Below are the code and all the weights of a small trained network. Each question names an input and a target symbol and asks about switching units off, where a switched-off unit gives its printed mean instead of its output.

import numpy as np


def w(rows, s, z=0):
    codes = np.array(rows[::2]) - 128.0
    scale = np.full(codes.shape[1], s)
    scale[-1] = z or s
    return codes * scale


def norm(h):
    return h / np.sqrt((h * h).mean(-1, keepdims=True) + 1e-5)


def f(y):
    return np.maximum(y, 0)


def softmax(a):
    e = np.exp(a - a.max(-1, keepdims=True))
    return e / e.sum(-1, keepdims=True)


def log_softmax(a):
    a = a - a.max(-1, keepdims=True)
    return a - np.log(np.exp(a).sum(-1, keepdims=True))


def net(x, mask):
    ids = ['ΛΠΣαβγδζημξ'.index(c) for c in x.split()]
    T = len(ids)
    res = E[ids] + P[:T]
    u = 0
    for l in range(3):
        r = norm(res)
        for j in range(2):
            rows = slice(2 * j, 2 * j + 2)
            q, k, v = (r @ M[l][rows].T for M in (Q, K, V))
            z = softmax(np.where(np.tri(T) > 0, q @ k.T / 2**0.5, -1e9)) @ v
            o = O[l][rows]
            res = res + np.where(mask[u + j], z, o[:, -1]) @ o[:, :-1]
        u += 2
        y = f(norm(res) @ A[l][:, :-1].T + A[l][:, -1])
        res = res + np.where(mask[u : u + 4], y, B[l][:, -1]) @ B[l][:, :-1]
        u += 4
    return log_softmax(norm(res)[-1] @ U[:, :-1].T + U[:, -1])


Q, K, V, O, A, B = {}, {}, {}, {}, {}, {}
E = w([
[122,91,113,83,77,147,135,210,155],'Λ',
[147,91,116,107,85,113,94,151,123],'Π',
[166,58,122,29,184,116,141,146,156],'Σ',
[128,110,129,124,103,115,120,128,160],'α',
[57,66,147,67,127,48,126,170,171],'β',
[136,121,94,96,114,116,250,107,164],'γ',
[112,131,146,110,137,151,61,41,160],'δ',
[68,59,109,134,161,156,167,132,91],'ζ',
[123,140,158,141,64,92,181,19,98],'η',
[145,100,167,135,86,103,106,124,137],'μ',
[131,43,139,129,54,148,192,149,187],'ξ',
],0.024)
P = w([
[143,188,173,176,236,180,135,163,84],'0',
[2,88,120,84,131,195,87,138,134],'1',
[31,88,111,90,150,165,88,121,129],'2',
[81,89,120,106,159,150,121,101,131],'3',
[94,90,122,136,179,128,126,87,126],'4',
[108,96,125,139,196,128,154,82,146],'5',
[131,69,132,151,174,108,171,63,150],'6',
],0.0079)
Q[0] = w([
[92,123,121,105,179,23,214,130,69],'0.h0',
[136,1,175,99,85,74,154,129,183],'0.h0',
[198,103,77,127,212,218,137,85,113],'0.h1',
[124,23,128,82,60,107,120,206,227],'0.h1',
],0.0083)
K[0] = w([
[171,108,170,195,152,96,185,253,110],'0.h0',
[123,86,165,168,254,101,124,103,164],'0.h0',
[177,158,69,162,216,232,77,108,155],'0.h1',
[139,105,27,73,168,10,173,153,163],'0.h1',
],0.0083)
V[0] = w([
[144,115,101,73,206,96,102,137,180],'0.h0',
[80,1,172,65,79,77,127,196,93],'0.h0',
[118,110,124,216,119,154,192,104,141],'0.h1',
[2,110,211,95,161,57,157,118,230],'0.h1',
],0.0089)
O[0] = w([
[236,108,101,123,115,119,98,79,99,168],'0.h0',
[152,101,115,170,178,7,186,222,93,204],'0.h0',
[92,164,119,177,185,160,183,168,168,99],'0.h1',
[165,120,50,255,104,106,44,159,159,253],'0.h1',
],0.0095,0.022)
A[0] = w([
[154,2,112,150,139,148,152,88,111,116],'0.n0',
[61,210,208,148,132,208,176,124,29,2],'0.n1',
[157,182,175,176,154,91,143,53,75,105],'0.n2',
[99,105,124,60,76,71,52,182,182,164],'0.n3',
],0.0084,0.006)
B[0] = w([
[44,170,42,174,191,202,29,102,98,210],'0.n0',
[65,147,65,2,91,88,93,213,164,132],'0.n1',
[135,158,128,207,55,113,87,140,39,144],'0.n2',
[202,140,145,247,96,175,138,111,136,255],'0.n3',
],0.0089,0.0082)
Q[1] = w([
[89,150,39,230,202,103,60,63,127],'1.h0',
[169,49,88,96,2,175,141,186,163],'1.h0',
[154,141,196,130,205,180,109,130,50],'1.h1',
[194,112,29,212,102,108,100,105,144],'1.h1',
],0.0086)
K[1] = w([
[141,163,185,48,174,126,199,175,119],'1.h0',
[141,157,88,215,159,86,188,46,26],'1.h0',
[82,62,94,133,72,233,86,61,171],'1.h1',
[192,134,157,149,254,184,192,98,94],'1.h1',
],0.0078)
V[1] = w([
[116,138,140,179,94,82,151,155,100],'1.h0',
[70,128,187,87,151,143,120,101,8],'1.h0',
[71,121,137,144,99,98,90,124,179],'1.h1',
[174,196,165,149,83,197,185,157,149],'1.h1',
],0.013)
O[1] = w([
[22,71,145,128,123,77,253,22,103,217],'1.h0',
[136,117,181,190,178,198,120,190,77,10],'1.h0',
[70,71,73,200,60,114,86,198,153,132],'1.h1',
[65,255,199,128,101,45,84,80,233,53],'1.h1',
],0.0097,0.012)
A[1] = w([
[131,62,95,150,2,92,74,173,116,50],'1.n0',
[230,160,63,169,169,137,119,83,67,20],'1.n1',
[96,138,189,131,102,95,170,231,186,124],'1.n2',
[58,218,162,149,25,144,112,238,136,3],'1.n3',
],0.0083,0.0037)
B[1] = w([
[149,97,88,130,134,102,135,9,57,248],'1.n0',
[106,158,101,141,98,207,242,186,196,183],'1.n1',
[137,88,238,44,91,125,152,170,88,141],'1.n2',
[129,139,46,86,127,93,181,123,61,135],'1.n3',
],0.011)
Q[2] = w([
[93,33,82,99,146,146,126,125,66],'2.h0',
[98,46,103,133,56,128,150,87,136],'2.h0',
[173,63,10,156,108,170,135,52,127],'2.h1',
[113,131,91,157,116,102,140,61,82],'2.h1',
],0.013)
K[2] = w([
[183,211,135,106,102,94,196,248,215],'2.h0',
[112,240,244,91,147,106,158,211,121],'2.h0',
[253,192,220,105,124,83,97,184,153],'2.h1',
[254,85,203,143,170,145,145,142,53],'2.h1',
],0.0079)
V[2] = w([
[71,191,145,71,81,189,158,207,232],'2.h0',
[103,153,144,69,48,74,102,56,60],'2.h0',
[152,188,194,2,143,95,105,148,93],'2.h1',
[153,59,44,119,95,44,200,95,117],'2.h1',
],0.0091)
O[2] = w([
[112,115,12,172,224,114,166,111,155,49],'2.h0',
[118,171,126,129,138,159,50,110,26,141],'2.h0',
[203,87,139,153,163,93,108,47,86,55],'2.h1',
[101,146,157,43,159,164,120,87,144,251],'2.h1',
],0.012,0.016)
A[2] = w([
[1,213,91,162,212,52,90,39,169,250],'2.n0',
[108,39,114,161,57,139,170,120,38,194],'2.n1',
[162,218,202,134,177,167,28,234,139,33],'2.n2',
[217,87,178,41,122,63,90,89,227,99],'2.n3',
],0.0076,0.0019)
B[2] = w([
[211,193,177,165,219,209,183,198,137,192],'2.n0',
[98,243,134,153,139,121,105,144,83,252],'2.n1',
[126,19,52,188,39,25,2,124,86,132],'2.n2',
[138,83,54,28,52,93,99,211,137,170],'2.n3',
],0.0093,0.011)
U = w([
[101,85,146,53,70,130,133,121,93,140],'Λ',
[193,98,174,97,192,107,124,57,69,96],'Π',
[243,90,76,51,156,187,141,149,99,4],'Σ',
[191,225,157,101,135,118,110,171,161,96],'α',
[145,83,95,184,104,85,83,150,135,184],'β',
[128,152,74,105,156,126,203,110,194,92],'γ',
[130,125,138,128,117,229,63,93,165,241],'δ',
[69,130,83,119,182,197,107,200,60,29],'ζ',
[93,213,163,204,102,151,181,97,65,14],'η',
[158,84,253,157,146,159,124,163,112,198],'μ',
[87,108,185,148,111,158,161,183,208,96],'ξ',
],0.011,0.0045)

Each question gives the input, a string of symbols that net reads in full, and the target symbol t.
The units are the heads (2 rows each of Q, K, V and O) and the neurons (one row each of A and B). Each row of codes is followed by its name. A weight is (code - 128) times the scale printed after its matrix; where a second scale follows, it is the last column's (O, A, B and U).
mask holds one flag per unit, layer by layer, with each layer's heads first. A switched-off unit (its flag False) gives its mean, the last column of its rows in O or B, instead of its output. The means were averaged over made-up inputs and are rounded, as every weight is.
A unit's drop is (log p(t) with every unit on - log p(t) with that unit switched off) / (log p(t) with every unit on - log p(t) with every unit switched off).
The circuit of an input: a set's keep is (log p(t) with only the set's units on - log p(t) with every unit switched off) / (log p(t) with every unit on - log p(t) with every unit switched off). Starting from the 12 units with the biggest drops (on a tie, the unit counted first), units are removed one at a time, each time the one whose removal leaves the highest keep (on an exact tie, the one counted first), for as long as the keep stays at least 0.8.
units of the circuit, in order: the units of the circuit, biggest drop first
k most important neurons of layer l: the k neurons of layer l with the biggest drops, biggest first
heads that matter: for each layer, one digit per head in row order, 1 if its drop is at least 0.15 and else 0, layers parted by /
drop when u is switched off: that unit's drop, to one decimal
input Λ β β ζ, target Π: units of the circuit, in order => 0.h1, 2.h1, 1.h1
input Λ δ δ Λ, target δ: units of the circuit, in order => 0.h0
input Λ μ ξ ξ β Σ ξ, target Π: heads that matter => 01 / 01 / 01
input γ β Λ α Λ, target α: units of the circuit, in order => 1.h1, 0.h1
input Σ γ ξ β Σ ξ Λ, target Σ: units of the circuit, in order => 1.h1, 0.h1
input β δ Σ δ, target Λ: heads that matter => 00 / 00 / 10
input γ Λ β ζ β γ, target α: heads that matter => 11 / 11 / 00
input Λ η Σ Λ Σ, target Π: units of the circuit, in order => 0.h1, 2.h1, 1.h1
input ζ δ Λ, target ξ: heads that matter => 01 / 10 / 11
input ξ β β β β β δ, target γ: heads that matter => 01 / 00 / 10
input η β ξ Λ, target ζ: heads that matter => 11 / 00 / 11
input ξ β ξ, target γ: heads that matter => 01 / 10 / 11
input ξ δ β β δ Λ η, target γ: heads that matter => 11 / 00 / 10
input β γ α ζ, target Λ: most important neuron of layer 2 => 2.n0
input β ξ δ μ, target Λ: heads that matter => 00 / 10 / 11
input Λ β δ δ η, target Π: units of the circuit, in order => 2.h1, 0.h1, 1.h1
input ξ α η δ δ δ α, target γ: heads that matter => 01 / 00 / 10
input ξ δ η δ β β β, target γ: heads that matter => 01 / 10 / 11
input β ξ β ξ α δ, target Λ: units of the circuit, in order => 2.h0, 0.h1
input β ξ μ β β ξ, target Λ: units of the circuit, in order => 2.h0
input ξ β δ δ Σ, target γ: units of the circuit, in order => 0.h1, 2.h0, 1.n0
input Λ β β δ, target Π: units of the circuit, in order => 0.h1, 1.h1
input Σ β δ, target Σ: 2 most important neurons of layer 1 => 1.n1, 1.n0
input η Σ β, target ζ: 2 most important neurons of layer 1 => 1.n1, 1.n3
input β β η δ α, target Λ: drop when 2.n0 is switched off => 0.2
input α Λ β Λ δ μ α, target δ: drop when 0.h0 is switched off => 0.5
input γ ξ β β α, target α: most important neuron of layer 2 => 2.n0
